Each row has a name. Each piece below is followed by the name of the row it came from. Each question is about the rows just above it.

[-7.10  4.09  4.74 -1.37 -2.43  3.63] -> q980
[ 3.58 -5.16  0.16  2.35  0.71  4.24] -> q665
[ 5.64 -4.18 -2.52  5.09 -2.62 -2.52] -> q341
[ 5.45  3.17  3.34  3.63 -6.57 -8.12] -> q555
[-3.75 -1.46  3.75 -1.97  7.93 -2.99] -> q815
[-5.18 -1.78  2.40 -1.92  0.08  0.27] -> q638
[-7.74 -6.00 -1.15  2.39 -2.70  2.02] -> q154
[-0.53 -3.05 -1.92 -0.94 -1.00  1.19] -> q440
[ 0.36  4.46  5.15 -5.57 -3.70 -0.31] -> q217
[ 1.21  3.83  0.53  5.25  2.89 -3.57] -> q171
[ 5.16 -2.93  5.57 -7.98 -0.41 -2.20] -> q630
Where do [-7.10  4.09  4.74 -1.37 -2.43  3.63] appear? -> q980
find: [-3.75 -1.46  3.75 -1.97  7.93 -2.99] -> q815
Which row holds [ 5.45  3.17  3.34  3.63 -6.57 -8.12]? -> q555

[-0.26  3.11 -5.11  6.83  1.91] -> q555
[-1.55 -0.24 -0.31  2.15  7.29] -> q630
[ 2.88  1.16  2.39 -2.09 -4.17] -> q440
[-0.58  3.38 -5.56  7.09  3.63] -> q366
[ 0.43  1.29  0.60 -3.96 -2.44] -> q171
find: [-0.58  3.38 -5.56  7.09  3.63] -> q366
find: [ 0.43  1.29  0.60 -3.96 -2.44] -> q171
find: [ 2.88  1.16  2.39 -2.09 -4.17] -> q440

[-6.80 -1.49 -4.10 -4.88  0.38  4.07 -5.06 -1.75  4.99 -0.66 -5.00] = q638
[-1.76  2.53 -2.83  1.72  0.68 -0.18 -1.04 -2.04 -1.24  0.04  0.72] = q366
[-0.25  4.48 -1.88  4.02  2.70  0.71  0.04 -1.35  0.49  1.58  2.60] = q980
[ 2.90  4.16  1.05  4.71  1.37  0.70  2.81  1.50 -3.06  1.06  4.65] = q665
[-5.47 -2.99 -2.00 -6.24  0.04  3.03 -3.35 -0.86  6.22  0.15 -6.23] = q630
[-1.42 -3.44  0.52 -3.97 -0.26 -0.41 -1.02 -0.34  4.33  0.04 -4.09] = q440
[ 4.56  4.02  2.62  5.07  1.50  0.24  4.13  2.20 -2.96  1.91  5.24] = q171
[ 1.57  1.96 -0.37  2.83 -0.18 -2.13  1.24 -0.81 -3.96 -0.16  2.48] = q815
[ 2.24  5.01 -0.55  5.62  2.10 -2.10  2.46 -1.33 -2.22  1.94  3.96] = q341
[ 0.74  4.04 -1.44  4.25  1.50 -1.27  0.99 -1.55 -1.91  1.11  2.88] = q217
find: [ 2.24  5.01 -0.55  5.62  2.10 -2.10  2.46 -1.33 -2.22  1.94  3.96] -> q341
Which row holds [-1.42 -3.44  0.52 -3.97 -0.26 -0.41 -1.02 -0.34  4.33  0.04 -4.09]? -> q440
find: [ 0.74  4.04 -1.44  4.25  1.50 -1.27  0.99 -1.55 -1.91  1.11  2.88] -> q217
The row with [-0.25  4.48 -1.88  4.02  2.70  0.71  0.04 -1.35  0.49  1.58  2.60] is -> q980

[ 1.73  2.55  0.13  1.10 -1.43 -0.43  0.24 -0.43  1.01  2.17  0.03  0.93
  0.93 -5.62  2.38 -0.46]  q638
[ 1.56  2.64 -0.61 -0.29 -1.74 -0.51 -0.07 -0.30  1.39  1.25  0.37  0.52
  0.52 -6.80  2.38 -0.91]  q555
[-1.30 -2.37  0.16 -0.40  1.13  0.44 -0.10  0.30 -1.04 -1.43 -0.18 -0.65
 -0.67  5.38 -1.92  0.55]  q154
[ 0.28  4.09  0.54  1.87  1.70 -0.91  0.49 -0.18  1.35  1.73  0.26  0.74
  2.06 -5.35  0.06 -0.03]  q440
[ 2.11 -2.59 -0.69 -1.26 -4.77  0.75 -0.42 -0.36 -0.57  0.44 -0.33  0.27
 -1.95 -0.08  3.39 -0.63]  q366
[ 1.92 -3.70 -0.88 -1.91 -5.05  0.98 -0.55 -0.27 -0.95 -0.15 -0.37  0.03
 -2.47  1.37  3.27 -0.62]  q630
[-1.30 -2.37  0.16 -0.40  1.13  0.44 -0.10  0.30 -1.04 -1.43 -0.18 -0.65
 -0.67  5.38 -1.92  0.55] is in which row? -> q154
Which row holds [ 1.73  2.55  0.13  1.10 -1.43 -0.43  0.24 -0.43  1.01  2.17  0.03  0.93
  0.93 -5.62  2.38 -0.46]? -> q638
The row with [ 1.56  2.64 -0.61 -0.29 -1.74 -0.51 -0.07 -0.30  1.39  1.25  0.37  0.52
  0.52 -6.80  2.38 -0.91] is -> q555

[ 2.79  1.07 -0.33  0.30  3.18 -0.19 -5.73  2.14 -4.37 -5.47 -3.63  5.45
  1.28  0.46  2.34]  q171
[ 8.36 -3.59  4.34  0.75  1.43 -3.54  1.42  2.99 -2.84 -6.42 -0.19 -5.40
 -0.48 -0.24  2.04]  q665
[ 1.89 -2.04  0.02 -0.01  1.89 -1.98  3.88  4.53  1.19 -7.48  3.81 -3.80
  2.63 -1.04 -5.44]  q638
[-0.49  6.85  5.76 -0.93 -1.56 -2.94 -1.35 -1.68 -5.21  1.08  2.03  7.42
  1.37 -5.37  1.07]  q555
[ 2.44  8.19  4.34  2.44  2.79 -1.09 -2.21  2.69 -4.22 -0.21 -1.33  1.36
 -2.89 -4.22 -1.77]  q154
[-3.03  2.80 -1.71 -3.32  7.76 -0.91 -4.49  5.41  0.84  6.10  0.11 -1.74
  0.31 -0.39 -1.54]  q440
[-4.53 -2.53 -1.87 -0.51 -1.86 -6.77  3.07 -1.41  6.17 -4.12 -3.39 -3.37
  7.01  0.34 -0.86]  q630
[-1.61 -0.14 -3.04  0.77 -7.55  0.56  0.62 -3.17 -2.80  0.32  0.62  2.26
 -6.74  4.73 -5.72]  q217
[-0.95 -5.05 -4.06 -4.01  2.97  7.95  4.71  1.11  0.20 -2.03  1.63 -2.67
 -2.97 -5.90 -3.57]  q815
[-0.21 -5.96  1.53 -1.82 -3.82 -0.75  0.30  1.55 -5.76 -1.27  2.39  1.87
 -3.84 -1.93 -2.60]  q980
[ 2.06  0.95  7.09 -2.49 -3.04 -0.35  4.95 -4.03  0.15 -1.58 -2.15  0.81
  1.49 -1.12  3.56]  q341
[ 1.59  1.48  7.50  1.40 -0.35  4.31  5.88  5.37  5.50  0.63  3.90  0.44
  3.30  0.72 -1.37]  q366
find: [ 2.06  0.95  7.09 -2.49 -3.04 -0.35  4.95 -4.03  0.15 -1.58 -2.15  0.81
  1.49 -1.12  3.56] -> q341
find: [ 8.36 -3.59  4.34  0.75  1.43 -3.54  1.42  2.99 -2.84 -6.42 -0.19 -5.40
 -0.48 -0.24  2.04] -> q665
find: [ 1.59  1.48  7.50  1.40 -0.35  4.31  5.88  5.37  5.50  0.63  3.90  0.44
  3.30  0.72 -1.37] -> q366
Where do [-4.53 -2.53 -1.87 -0.51 -1.86 -6.77  3.07 -1.41  6.17 -4.12 -3.39 -3.37
  7.01  0.34 -0.86] appear? -> q630
find: [ 2.79  1.07 -0.33  0.30  3.18 -0.19 -5.73  2.14 -4.37 -5.47 -3.63  5.45
  1.28  0.46  2.34] -> q171

[ 8.18 -4.08 -1.24 -1.67 -8.26] : q154
[ 3.74  0.71 -3.72 -3.63 -4.55] : q217
[-6.79 -2.43 -4.21 -0.64  1.47] : q366
[-4.73  2.87  1.24 -0.50  3.66] : q980
The row with [-6.79 -2.43 -4.21 -0.64  1.47] is -> q366
Which row holds [ 3.74  0.71 -3.72 -3.63 -4.55]? -> q217
Which row holds [ 8.18 -4.08 -1.24 -1.67 -8.26]? -> q154

[-1.43 -2.17  0.36  0.62  0.33  3.90  1.40 -1.31 -0.69 -1.55] -> q630
[-1.43 -2.17  0.36  0.62  0.33  3.90  1.40 -1.31 -0.69  0.62] -> q980
[ 0.44  0.32 -2.32 -0.44 -2.34 -2.07 -0.51  1.44 -0.54 -1.48] -> q171
[-0.56 -0.60 -1.70 -2.00 -1.13 -1.27  0.29 -0.67 -0.49 -0.72] -> q638
[-3.75 -3.50 -1.37  2.28 -4.50 -1.57  7.25  1.98 -1.86 -4.43] -> q440
[-3.75 -3.50 -1.37  2.28 -4.50  2.39  7.25  1.98 -1.86 -4.43] -> q154
Which row holds [-3.75 -3.50 -1.37  2.28 -4.50  2.39  7.25  1.98 -1.86 -4.43]? -> q154
find: [-1.43 -2.17  0.36  0.62  0.33  3.90  1.40 -1.31 -0.69  0.62] -> q980
find: [-0.56 -0.60 -1.70 -2.00 -1.13 -1.27  0.29 -0.67 -0.49 -0.72] -> q638
Where do [ 0.44  0.32 -2.32 -0.44 -2.34 -2.07 -0.51  1.44 -0.54 -1.48] appear? -> q171

[-1.69  2.63 -1.65  0.47 -1.25 -1.23  4.54 -0.92 -1.01 -4.43]  q665
[ 3.28  4.83 -0.03  1.66  1.29  2.60  0.21 -3.19  2.21 -1.41]  q154
[-1.69  2.63 -1.65  0.47 -1.25 -1.23  4.54 -0.92 -1.01  3.11]  q980
[-7.83 -3.44  3.64 -1.53  0.93  1.49 -2.93 -0.49  0.78 -5.96]  q366
find: [-1.69  2.63 -1.65  0.47 -1.25 -1.23  4.54 -0.92 -1.01  3.11] -> q980
find: [-7.83 -3.44  3.64 -1.53  0.93  1.49 -2.93 -0.49  0.78 -5.96] -> q366
[-1.69  2.63 -1.65  0.47 -1.25 -1.23  4.54 -0.92 -1.01 -4.43] is in which row? -> q665

